Below is a small trained network, with its code and all its weights. Each question gives an input and a target symbol and asks what happens when units are switched off, that is, made to give their printed mean instead of their output.

import numpy as np


def w(rows, s, z=0):
    codes = np.array(rows[::2]) - 128.0
    scale = np.full(codes.shape[1], s)
    scale[-1] = z or s
    return codes * scale


def f(y):
    return np.maximum(y, 0)


def softmax(a):
    e = np.exp(a - a.max(-1, keepdims=True))
    return e / e.sum(-1, keepdims=True)


def log_softmax(a):
    a = a - a.max(-1, keepdims=True)
    return a - np.log(np.exp(a).sum(-1, keepdims=True))


def net(x, mask):
    ids = ['αγδζηλξτψ'.index(c) for c in x.split()]
    T = len(ids)
    res = E[ids] + P[:T]
    r = res
    for j in range(3):
        rows = slice(3 * j, 3 * j + 3)
        q, k, v = (r @ M[0][rows].T for M in (Q, K, V))
        z = softmax(np.where(np.tri(T) > 0, q @ k.T / 3**0.5, -1e9)) @ v
        o = O[0][rows]
        res = res + np.where(mask[j], z, o[:, -1]) @ o[:, :-1]
    y = f(res @ A[0][:, :-1].T + A[0][:, -1])
    res = res + np.where(mask[3:7], y, B[0][:, -1]) @ B[0][:, :-1]
    return log_softmax(res[-1] @ U[:, :-1].T + U[:, -1])


Q, K, V, O, A, B = {}, {}, {}, {}, {}, {}
E = w([
[98,98,144,125],'α',
[65,45,133,95],'γ',
[20,73,195,122],'δ',
[100,169,22,139],'ζ',
[184,188,4,93],'η',
[116,190,178,77],'λ',
[16,107,47,129],'ξ',
[62,113,159,30],'τ',
[5,179,181,121],'ψ',
],0.019)
P = w([
[187,57,202,198],'0',
[142,97,181,175],'1',
[118,119,174,155],'2',
[92,127,148,135],'3',
[72,144,125,114],'4',
[55,154,111,98],'5',
[29,166,95,77],'6',
[15,173,93,61],'7',
[1,180,74,56],'8',
],0.0094)
Q[0] = w([
[72,84,171,78],'H0',
[59,162,68,156],'H0',
[140,103,83,173],'H0',
[104,118,156,106],'H1',
[83,158,136,152],'H1',
[54,165,78,29],'H1',
[247,118,7,98],'H2',
[135,151,118,138],'H2',
[150,159,63,72],'H2',
],0.013)
K[0] = w([
[8,168,139,115],'H0',
[127,81,51,67],'H0',
[161,137,103,145],'H0',
[127,147,66,80],'H1',
[43,210,138,86],'H1',
[72,187,109,47],'H1',
[211,157,113,206],'H2',
[134,175,127,146],'H2',
[131,137,117,219],'H2',
],0.014)
V[0] = w([
[150,5,157,82],'H0',
[121,162,106,189],'H0',
[128,144,156,50],'H0',
[118,229,154,157],'H1',
[110,100,16,208],'H1',
[66,110,150,147],'H1',
[189,83,123,46],'H2',
[113,91,134,196],'H2',
[157,105,140,177],'H2',
],0.014)
O[0] = w([
[140,40,18,71,137],'H0',
[85,201,170,130,102],'H0',
[153,91,147,128,169],'H0',
[204,38,190,198,157],'H1',
[115,168,36,190,38],'H1',
[2,121,205,190,247],'H1',
[102,229,159,46,76],'H2',
[147,62,116,188,141],'H2',
[88,121,161,157,65],'H2',
],0.0093,0.013)
A[0] = w([
[169,62,56,254,74],'N0',
[126,239,130,166,2],'N1',
[96,170,159,230,238],'N2',
[89,236,237,84,9],'N3',
],0.0063,0.003)
B[0] = w([
[126,254,180,188,188],'N0',
[183,49,114,170,147],'N1',
[170,217,44,23,246],'N2',
[180,100,95,167,226],'N3',
],0.0078,0.012)
U = w([
[120,127,136,146,154],'α',
[100,121,110,110,133],'γ',
[45,106,159,162,43],'δ',
[133,165,125,150,180],'ζ',
[195,135,114,140,255],'η',
[215,76,164,144,148],'λ',
[45,198,139,123,27],'ξ',
[94,189,165,27,150],'τ',
[89,212,255,139,104],'ψ',
],0.0065,0.0052)

Each question gives the input, a string of symbols that net reads in full, and the target symbol t.
The units are the heads (3 rows each of Q, K, V and O) and the neurons (one row each of A and B). Each row of codes is followed by its name. A weight is (code - 128) times the scale printed after its matrix; where a second scale follows, it is the last column's (O, A, B and U).
mask holds one flag per unit, heads first, then neurons. A switched-off unit (its flag False) gives its mean, the last column of its rows in O or B, instead of its output. The means were averaged over made-up inputs and are rounded, as every weight is.
A unit's drop is (log p(t) with every unit on - log p(t) with that unit switched off) / (log p(t) with every unit on - log p(t) with every unit switched off).
The circuit of an input: a set's keep is (log p(t) with only the set's units on - log p(t) with every unit switched off) / (log p(t) with every unit on - log p(t) with every unit switched off). Starting from all 7 units, units are removed one at a time, each time the one whose removal leaves the highest keep (on an exact tie, the one counted first), for as long as the keep stays at least 0.8.
circuit, biggest first: the units of the circuit, biggest drop first
k most important neurons: the k neurons with the biggest drops, biggest first
which heads matter: for each layer, one digit per head in row order, 1 if its drop is at least 0.15 and else 0, layers parted by /
drop of u: that unit's drop, to one decimal
input γ ζ λ τ, target τ: circuit, biggest first => (H2)
input τ τ ζ δ ψ γ λ α α, target λ: which heads matter => 010
input τ τ ψ ψ α ξ, target ξ: circuit, biggest first => (H1; H0; N2)
input δ τ γ ξ γ, target ξ: circuit, biggest first => (H1; H0)
input ζ γ γ η ψ γ δ τ δ, target τ: which heads matter => 011
input λ τ δ τ α δ η ζ, target η: 2 most important neurons => (N1; N3)
input δ α α, target δ: circuit, biggest first => (N2; H0; H2; N3)
input γ ψ δ δ ψ α ξ ξ δ, target ξ: circuit, biggest first => (H1; H0)
input δ τ τ, target τ: which heads matter => 111
input ψ ψ δ α λ δ, target λ: which heads matter => 010
input γ η η γ, target η: which heads matter => 110
input δ α γ γ, target γ: which heads matter => 110
input τ τ α, target τ: circuit, biggest first => (H2; H1)
input δ τ α, target τ: which heads matter => 111
input δ δ ξ δ ξ γ δ, target ξ: circuit, biggest first => (H1)
input δ ξ α ξ δ γ, target ξ: which heads matter => 010
input τ δ α λ, target λ: 2 most important neurons => (N2; N0)
input δ ψ δ δ δ η δ ψ η, target ψ: drop of H0 => 0.2
input α δ γ δ ξ ζ, target ξ: drop of N1 => -0.4
input λ ψ δ δ ζ ψ ψ ψ δ, target ψ: drop of H1 => 0.3
input ζ ξ τ ψ δ ψ τ, target ψ: drop of N2 => 0.4
input γ ψ ξ ψ δ ψ γ λ, target λ: most important neuron => (N0)
input ψ ψ δ δ γ γ τ γ, target τ: 2 most important neurons => (N3; N1)
